Below are the code and all the weights of a small trained network. Each question names an input and a class and asks about switching units off, where a switched-off unit gives its printed mean instead of its output.

import numpy as np


def w(rows, s, z=0):
    codes = np.array(rows[::2]) - 128.0
    scale = np.full(codes.shape[1], s)
    scale[-1] = z or s
    return codes * scale


def f(y):
    return y / 2 * (1 + np.tanh(0.7978845608 * (y + 0.044715 * y**3)))


def log_softmax(a):
    a = a - a.max(-1, keepdims=True)
    return a - np.log(np.exp(a).sum(-1, keepdims=True))


def net(x, mask):
    res = np.array(x, float).reshape(1, 5) / 4 @ E
    y = f(res @ A[0][:, :-1].T + A[0][:, -1])
    res = res + np.where(mask, y, B[0][:, -1]) @ B[0][:, :-1]
    return log_softmax(res[-1] @ U[:, :-1].T + U[:, -1])


A, B = {}, {}
E = w([
[151,141,148,118,112,101],'x0',
[102,171,107,79,7,204],'x1',
[142,67,37,103,79,49],'x2',
[140,136,126,125,130,126],'x3',
[184,31,158,44,144,196],'x4',
],0.014)
A[0] = w([
[173,86,130,201,208,83,110],'N0',
[96,168,75,197,125,79,20],'N1',
[192,22,166,36,162,175,98],'N2',
[128,140,200,161,144,160,40],'N3',
[122,140,131,102,75,134,108],'N4',
[137,90,128,24,162,153,19],'N5',
[135,132,133,128,124,124,105],'N6',
[137,161,90,101,53,176,112],'N7',
[131,94,159,126,206,56,110],'N8',
[77,174,112,66,32,180,125],'N9',
[108,178,254,151,129,191,62],'N10',
[157,77,137,174,201,77,116],'N11',
[132,175,194,158,178,171,39],'N12',
[139,71,42,113,69,66,54],'N13',
[142,59,34,117,97,50,2],'N14',
[177,154,126,119,123,106,97],'N15',
[151,41,165,128,111,155,74],'N16',
[71,199,104,193,122,81,100],'N17',
],0.014,0.0057)
B[0] = w([
[190,86,184,158,106,171,223],'N0',
[80,154,123,143,67,66,199],'N1',
[83,206,160,124,49,48,253],'N2',
[150,127,71,105,165,104,173],'N3',
[153,97,182,154,137,133,163],'N4',
[66,157,137,152,98,98,187],'N5',
[121,119,156,100,129,123,125],'N6',
[167,79,160,170,116,191,200],'N7',
[152,67,172,172,125,198,209],'N8',
[198,53,216,176,132,183,232],'N9',
[83,96,33,78,209,104,226],'N10',
[177,93,175,186,125,185,216],'N11',
[108,126,49,70,166,148,194],'N12',
[115,128,63,71,218,148,223],'N13',
[121,124,51,4,190,131,227],'N14',
[96,98,156,86,123,122,133],'N15',
[96,180,138,137,100,77,179],'N16',
[80,190,151,134,28,48,219],'N17',
],0.011,0.021)
U = w([
[170,61,156,187,133,192,252],'0',
[74,229,117,139,57,81,88],'1',
[106,127,28,67,249,144,39],'2',
],0.012,0.0018)

Each question gives the input, the list of numbers given to net, and the class t.
The units are the neurons (one row each of A and B). Each row of codes is followed by its name. A weight is (code - 128) times the scale printed after its matrix; where a second scale follows, it is the last column's (A, B and U).
mask holds one flag per neuron, in row order. A switched-off neuron (its flag False) gives its mean, the last column of its row in B, instead of its output. The means were averaged over made-up inputs and are rounded, as every weight is.
A unit's drop is (log p(t) with every unit on - log p(t) with that unit switched off) / (log p(t) with every unit on - log p(t) with every unit switched off).
The circuit of an input: a set's keep is (log p(t) with only the set's units on - log p(t) with every unit switched off) / (log p(t) with every unit on - log p(t) with every unit switched off). Starting from the 12 units with the biggest drops (on a tie, the unit counted first), units are removed one at a time, each time the one whose removal leaves the highest keep (on an exact tie, the one counted first), for as long as the keep stays at least 0.8.
units of the circuit, in order: the units of the circuit, biggest drop first
unit that matters most: the unit with the biggest drop
top k neurons: the k neurons with the biggest drops, biggest first
drop when u is switched off: that unit's drop, to one decimal
input [-6,8,-3,-8,-6], class 0: unit that matters most -> N9
input [4,1,-2,-2,1], class 2: top 2 neurons -> N17, N2
input [-5,2,-3,-8,0], class 2: top 2 neurons -> N0, N11
input [8,5,3,2,6], class 1: top 2 neurons -> N2, N5
input [-2,-8,-3,8,-7], class 0: top 2 neurons -> N0, N8
input [-5,3,4,3,3], class 2: top 4 neurons -> N17, N0, N13, N11
input [3,-2,3,1,3], class 1: top 2 neurons -> N10, N2
input [-3,0,6,2,6], class 1: top 2 neurons -> N2, N10
input [-1,6,5,3,-5], class 0: top 2 neurons -> N9, N2
input [7,1,2,-5,1], class 2: top 4 neurons -> N17, N0, N2, N11
input [-6,-7,1,-7,-6], class 0: top 2 neurons -> N0, N11
input [-2,-2,-8,0,8], class 1: drop when N5 is switched off -> 0.2
input [7,-3,5,4,-2], class 2: drop when N14 is switched off -> 1.1
input [8,3,-5,4,-2], class 2: units of the circuit, in order -> N10
input [0,3,0,-2,5], class 1: drop when N2 is switched off -> 0.4
